Below is a small trained network, with its code and all its weights. Each question gives an input and a class and asks what happens when units are switched off, that is, made to give their printed mean instead of their output.

import numpy as np


def w(rows, s, z=0):
    codes = np.array(rows[::2]) - 128.0
    scale = np.full(codes.shape[1], s)
    scale[-1] = z or s
    return codes * scale


def f(y):
    return np.maximum(y, 0)


def log_softmax(a):
    a = a - a.max(-1, keepdims=True)
    return a - np.log(np.exp(a).sum(-1, keepdims=True))


def net(x, mask):
    res = np.array(x, float).reshape(1, 8) / 4 @ E
    y = f(res @ A[0][:, :-1].T + A[0][:, -1])
    res = res + np.where(mask, y, B[0][:, -1]) @ B[0][:, :-1]
    return log_softmax(res[-1] @ U[:, :-1].T + U[:, -1])


A, B = {}, {}
E = w([
[56,173,149,41,108,55,141,81,212],'x0',
[151,108,43,87,151,175,161,125,157],'x1',
[124,131,129,129,127,129,129,129,123],'x2',
[27,144,144,205,168,183,150,179,221],'x3',
[132,124,127,128,130,126,127,126,133],'x4',
[102,121,105,141,204,59,110,121,102],'x5',
[94,148,45,167,77,121,41,109,145],'x6',
[129,73,133,110,108,64,70,254,166],'x7',
],0.01)
A[0] = w([
[122,143,76,133,236,88,127,114,115,252],'neuron 1',
[161,131,91,174,152,154,143,158,113,171],'neuron 2',
[171,95,142,202,113,158,112,129,63,82],'neuron 3',
[123,114,180,85,147,146,119,166,116,95],'neuron 4',
[170,84,118,169,139,120,127,113,100,70],'neuron 5',
[51,134,136,199,165,174,159,168,211,83],'neuron 6',
[148,171,189,162,89,131,117,108,136,250],'neuron 7',
[128,67,106,121,109,72,122,215,157,71],'neuron 8',
[87,178,102,88,96,109,162,135,96,172],'neuron 9',
[164,128,102,44,80,94,111,111,57,42],'neuron 10',
[151,138,157,119,41,189,147,136,151,211],'neuron 11',
[120,132,5,66,159,126,197,159,126,172],'neuron 12',
[134,183,130,166,166,154,155,27,120,134],'neuron 13',
[160,178,166,88,157,127,188,160,131,59],'neuron 14',
[167,106,97,103,126,170,159,121,171,196],'neuron 15',
[75,123,164,104,105,89,127,59,181,34],'neuron 16',
[94,136,161,139,145,106,98,132,69,216],'neuron 17',
[108,176,65,150,75,122,35,100,142,54],'neuron 18',
[119,92,148,98,140,93,166,113,159,88],'neuron 19',
[125,118,97,83,111,191,120,138,131,177],'neuron 20',
[112,145,108,78,84,72,152,99,156,77],'neuron 21',
[143,101,197,107,182,130,177,136,107,124],'neuron 22',
],0.012,0.0044)
B[0] = w([
[117,124,156,69,151,105,1,144,159,216],'neuron 1',
[154,99,176,129,126,120,156,140,191,193],'neuron 2',
[147,113,155,158,149,150,162,175,186,211],'neuron 3',
[86,105,83,127,107,136,136,128,103,166],'neuron 4',
[131,120,130,135,174,137,152,117,162,172],'neuron 5',
[230,171,150,75,145,141,148,87,20,252],'neuron 6',
[92,118,153,112,69,73,67,133,126,194],'neuron 7',
[129,180,40,127,72,142,145,143,149,218],'neuron 8',
[181,101,148,150,145,136,82,165,157,179],'neuron 9',
[156,202,146,47,165,177,169,106,39,227],'neuron 10',
[87,148,131,69,183,89,21,108,196,208],'neuron 11',
[141,79,197,129,75,72,152,123,96,216],'neuron 12',
[115,156,33,96,38,115,154,204,176,230],'neuron 13',
[75,98,123,192,149,171,118,125,86,179],'neuron 14',
[66,143,155,129,86,76,96,119,116,195],'neuron 15',
[184,79,149,133,141,152,204,159,123,201],'neuron 16',
[127,115,212,115,109,119,114,169,132,190],'neuron 17',
[77,71,92,200,148,154,111,58,76,221],'neuron 18',
[101,89,89,116,176,143,157,111,150,169],'neuron 19',
[94,125,171,114,127,102,124,97,140,183],'neuron 20',
[139,107,145,145,156,158,217,125,224,201],'neuron 21',
[63,98,60,168,122,151,53,121,75,203],'neuron 22',
],0.0091,0.013)
U = w([
[193,218,140,120,161,189,165,98,77,82],'0',
[131,175,12,139,50,107,176,208,161,140],'1',
[68,24,68,216,142,211,136,60,91,71],'2',
[175,85,168,170,186,190,195,142,234,62],'3',
[129,122,147,125,111,110,125,137,151,254],'4',
[120,104,212,166,47,2,163,138,104,83],'5',
[126,134,151,126,114,106,129,146,150,215],'6',
[117,170,144,114,189,82,73,130,188,115],'7',
],0.0094,0.0057)

Each question gives the input, the list of numbers given to net, and the class t.
The units are the neurons (one row each of A and B). Each row of codes is followed by its name. A weight is (code - 128) times the scale printed after its matrix; where a second scale follows, it is the last column's (A, B and U).
mask holds one flag per neuron, in row order. A switched-off neuron (its flag False) gives its mean, the last column of its row in B, instead of its output. The means were averaged over made-up inputs and are rounded, as every weight is.
A unit's drop is (log p(t) with every unit on - log p(t) with that unit switched off) / (log p(t) with every unit on - log p(t) with every unit switched off).
The circuit of an input: a set's keep is (log p(t) with only the set's units on - log p(t) with every unit switched off) / (log p(t) with every unit on - log p(t) with every unit switched off). Starting from the 12 units with the biggest drops (on a tie, the unit counted first), units are removed one at a time, each time the one whose removal leaves the highest keep (on an exact tie, the one counted first), for as long as the keep stays at least 0.8.
circuit, biggest first: the units of the circuit, biggest drop first
most important unit: the unit with the biggest drop
top k neurons: the k neurons with the biggest drops, biggest first
drop of u: that unit's drop, to one decimal
input [5,-5,-4,5,1,1,-7,7], class 1: most important unit : neuron 8
input [0,-8,-5,-8,4,4,-8,-3], class 0: top 4 neurons : neuron 10; neuron 18; neuron 12; neuron 15
input [0,-7,0,2,-3,6,5,7], class 1: top 2 neurons : neuron 8; neuron 12
input [2,8,-1,-3,-4,-2,-4,3], class 5: top 2 neurons : neuron 12; neuron 15
input [1,5,4,-1,-1,5,-8,-1], class 2: top 2 neurons : neuron 22; neuron 14
input [-6,3,8,-4,-7,5,-7,-6], class 4: circuit, biggest first : neuron 1; neuron 13
input [0,-3,1,-2,-4,-5,-3,6], class 1: top 2 neurons : neuron 8; neuron 1
input [2,-5,-6,-6,4,-7,-4,0], class 7: top 3 neurons : neuron 11; neuron 6; neuron 7
input [8,1,3,-5,-4,-7,-8,-5], class 2: top 3 neurons : neuron 14; neuron 22; neuron 19
input [-3,-2,-3,-5,0,0,-6,-5], class 2: top 4 neurons : neuron 22; neuron 6; neuron 14; neuron 8
input [-6,4,-6,7,-7,4,-7,7], class 0: top 3 neurons : neuron 6; neuron 13; neuron 18
input [-7,5,6,-4,1,-8,2,2], class 7: top 2 neurons : neuron 11; neuron 15
input [7,4,6,3,2,4,5,-4], class 3: circuit, biggest first : neuron 21; neuron 16
input [8,-7,-6,5,-2,3,4,-6], class 3: circuit, biggest first : neuron 16
input [4,5,3,6,4,3,-4,-2], class 0: top 3 neurons : neuron 6; neuron 7; neuron 11
input [-3,8,-1,4,8,-1,-1,6], class 5: top 3 neurons : neuron 12; neuron 13; neuron 15
input [2,-7,8,6,-8,5,8,-1], class 2: top 2 neurons : neuron 18; neuron 12
input [-8,-7,8,-5,8,6,6,-3], class 3: top 2 neurons : neuron 3; neuron 5
input [-2,-3,5,-2,0,-6,-7,4], class 2: circuit, biggest first : neuron 22; neuron 14
input [-2,5,6,-8,5,-2,3,4], class 0: circuit, biggest first : neuron 10
input [-8,5,6,-3,-6,8,0,-4], class 3: circuit, biggest first : neuron 3; neuron 2
input [5,3,2,0,-3,2,-1,-6], class 1: drop of neuron 13 : 1.4
input [8,7,8,3,0,5,8,0], class 2: drop of neuron 8 : 0.0
input [5,-4,-5,3,-1,-7,-3,-1], class 7: drop of neuron 13 : 0.1
input [7,4,5,5,-4,1,0,3], class 3: drop of neuron 21 : 0.3
